Below is a small trained network, with its code and all its weights. Each question gives an input and a target symbol and asks what happens when units are switched off, that is, made to give their printed mean instead of their output.

import numpy as np


def w(rows, s, z=0):
    codes = np.array(rows[::2]) - 128.0
    scale = np.full(codes.shape[1], s)
    scale[-1] = z or s
    return codes * scale


def f(y):
    return y / 2 * (1 + np.tanh(0.7978845608 * (y + 0.044715 * y**3)))


def softmax(a):
    e = np.exp(a - a.max(-1, keepdims=True))
    return e / e.sum(-1, keepdims=True)


def log_softmax(a):
    a = a - a.max(-1, keepdims=True)
    return a - np.log(np.exp(a).sum(-1, keepdims=True))


def net(x, mask):
    ids = ['αβγδεηθλξτω'.index(c) for c in x.split()]
    T = len(ids)
    res = E[ids] + P[:T]
    u = 0
    for l in range(2):
        q, k, v = (res @ M[l].T for M in (Q, K, V))
        z = softmax(np.where(np.tri(T) > 0, q @ k.T / 4**0.5, -1e9)) @ v
        res = res + np.where(mask[u], z, O[l][:, -1]) @ O[l][:, :-1]
        u += 1
        y = f(res @ A[l][:, :-1].T + A[l][:, -1])
        res = res + np.where(mask[u : u + 4], y, B[l][:, -1]) @ B[l][:, :-1]
        u += 4
    return log_softmax(res[-1] @ U[:, :-1].T + U[:, -1])


Q, K, V, O, A, B = {}, {}, {}, {}, {}, {}
E = w([
[127,144,96],'α',
[99,170,79],'β',
[119,154,89],'γ',
[104,178,74],'δ',
[99,179,76],'ε',
[98,173,75],'η',
[156,114,126],'θ',
[116,155,84],'λ',
[105,179,60],'ξ',
[132,133,124],'τ',
[77,236,8],'ω',
],0.012)
P = w([
[109,2,103],'0',
[131,91,182],'1',
[225,140,145],'2',
[86,72,74],'3',
[66,121,206],'4',
[208,180,157],'5',
[78,107,56],'6',
[72,161,199],'7',
[184,196,170],'8',
],0.02)
Q[0] = w([
[169,2,74],'L0H0',
[86,41,33],'L0H0',
[251,191,82],'L0H0',
[121,79,121],'L0H0',
],0.0067)
K[0] = w([
[189,51,26],'L0H0',
[144,34,127],'L0H0',
[154,220,3],'L0H0',
[171,103,109],'L0H0',
],0.0068)
V[0] = w([
[141,92,68],'L0H0',
[93,200,151],'L0H0',
[73,148,127],'L0H0',
[48,129,1],'L0H0',
],0.0083)
O[0] = w([
[38,161,29,210],'L0H0',
[253,34,124,31],'L0H0',
[104,18,8,129],'L0H0',
[225,100,15,249],'L0H0',
],0.0051,0.0022)
A[0] = w([
[29,168,105,83],'L0N0',
[73,186,168,1],'L0N1',
[165,171,189,29],'L0N2',
[92,251,187,201],'L0N3',
],0.012,0.004)
B[0] = w([
[255,45,121,223],'L0N0',
[234,133,110,137],'L0N1',
[169,46,25,177],'L0N2',
[204,19,115,254],'L0N3',
],0.0084,0.0074)
Q[1] = w([
[110,129,228],'L1H0',
[152,34,137],'L1H0',
[213,89,106],'L1H0',
[137,187,4],'L1H0',
],0.0038)
K[1] = w([
[23,35,154],'L1H0',
[215,237,240],'L1H0',
[181,2,240],'L1H0',
[232,89,96],'L1H0',
],0.0054)
V[1] = w([
[157,140,77],'L1H0',
[182,128,72],'L1H0',
[145,161,95],'L1H0',
[250,143,98],'L1H0',
],0.013)
O[1] = w([
[73,138,90,170],'L1H0',
[139,151,254,210],'L1H0',
[146,144,148,126],'L1H0',
[41,180,86,248],'L1H0',
],0.0079,0.016)
A[1] = w([
[45,121,209,103],'L1N0',
[60,137,74,3],'L1N1',
[186,95,91,238],'L1N2',
[71,8,92,170],'L1N3',
],0.014,0.0051)
B[1] = w([
[2,253,61,147],'L1N0',
[137,53,146,183],'L1N1',
[67,97,222,198],'L1N2',
[181,166,58,254],'L1N3',
],0.01)
U = w([
[64,132,99,86],'α',
[150,105,75,181],'β',
[73,141,126,92],'γ',
[187,252,96,131],'δ',
[102,129,146,148],'ε',
[123,77,165,184],'η',
[135,156,133,164],'θ',
[137,49,180,174],'λ',
[81,126,86,128],'ξ',
[45,162,112,2],'τ',
[67,140,125,91],'ω',
],0.016,0.0088)

Each question gives the input, a string of symbols that net reads in full, and the target symbol t.
The units are the heads (4 rows each of Q, K, V and O) and the neurons (one row each of A and B). Each row of codes is followed by its name. A weight is (code - 128) times the scale printed after its matrix; where a second scale follows, it is the last column's (O, A, B and U).
mask holds one flag per unit, layer by layer, with each layer's heads first. A switched-off unit (its flag False) gives its mean, the last column of its rows in O or B, instead of its output. The means were averaged over made-up inputs and are rounded, as every weight is.
A unit's drop is (log p(t) with every unit on - log p(t) with that unit switched off) / (log p(t) with every unit on - log p(t) with every unit switched off).
The circuit of an input: a set's keep is (log p(t) with only the set's units on - log p(t) with every unit switched off) / (log p(t) with every unit on - log p(t) with every unit switched off). Starting from all 10 units, units are removed one at a time, each time the one whose removal leaves the highest keep (on an exact tie, the one counted first), for as long as the keep stays at least 0.8.
units of the circuit, in order: the units of the circuit, biggest drop first
top k neurons: the k neurons with the biggest drops, biggest first
top k neurons in layer l: the k neurons of layer l with the biggest drops, biggest first
input ε θ θ γ ω, target λ: top 2 neurons in layer 0	L0N0, L0N1
input β ε θ τ θ γ δ τ, target λ: units of the circuit, in order	L0N3
input η θ γ λ β, target λ: units of the circuit, in order	L0N0, L0N3
input τ η θ, target λ: top 3 neurons in layer 1	L1N3, L1N0, L1N2
input τ α γ θ ω α ω ε, target τ: units of the circuit, in order	L0H0, L1N0, L0N0, L0N2
input θ θ δ τ τ ξ, target λ: units of the circuit, in order	L0N3, L1N2
input δ δ ω θ θ δ δ α, target λ: top 2 neurons in layer 0	L0N3, L0N1
input η ξ θ τ θ θ ξ δ, target λ: top 3 neurons	L0N3, L0N0, L0N1
input η ω γ ω τ β ε, target β: top 4 neurons	L0N0, L1N1, L1N0, L1N2
input γ δ λ τ ω θ δ β, target τ: top 4 neurons	L1N0, L0N0, L1N3, L0N2
input θ θ θ ξ τ ε β, target β: top 3 neurons in layer 1	L1N3, L1N1, L1N0
input τ α η, target λ: top 3 neurons in layer 1	L1N3, L1N0, L1N2
input θ θ τ ε λ, target λ: units of the circuit, in order	L0N0, L0N3
input τ τ ξ θ θ θ ω, target β: units of the circuit, in order	L0N0
input γ θ η ξ ε, target λ: top 2 neurons	L0N0, L0N3
input τ τ θ, target λ: top 3 neurons in layer 1	L1N2, L1N0, L1N3
input ω γ ε ε θ γ ε ω, target λ: top 2 neurons in layer 0	L0N0, L0N3
input β λ δ λ τ β, target λ: top 3 neurons in layer 1	L1N3, L1N2, L1N0
input δ γ τ τ ω α β α, target τ: units of the circuit, in order	L0H0, L1N0, L0N0
input α β λ ξ η η τ γ γ, target λ: units of the circuit, in order	L0N3, L1N2
input δ ω τ ξ η, target τ: units of the circuit, in order	L1N0
input η τ γ, target λ: top 2 neurons in layer 1	L1N3, L1N0
input δ θ γ θ α, target λ: top 3 neurons	L0N3, L0N0, L0N1
input θ λ β τ ω ω η δ, target τ: top 3 neurons	L1N0, L0N0, L1N3
input θ ω τ τ θ η, target λ: units of the circuit, in order	L0N3, L1N2
input λ τ β η, target β: top 3 neurons	L0N0, L1N3, L1N1
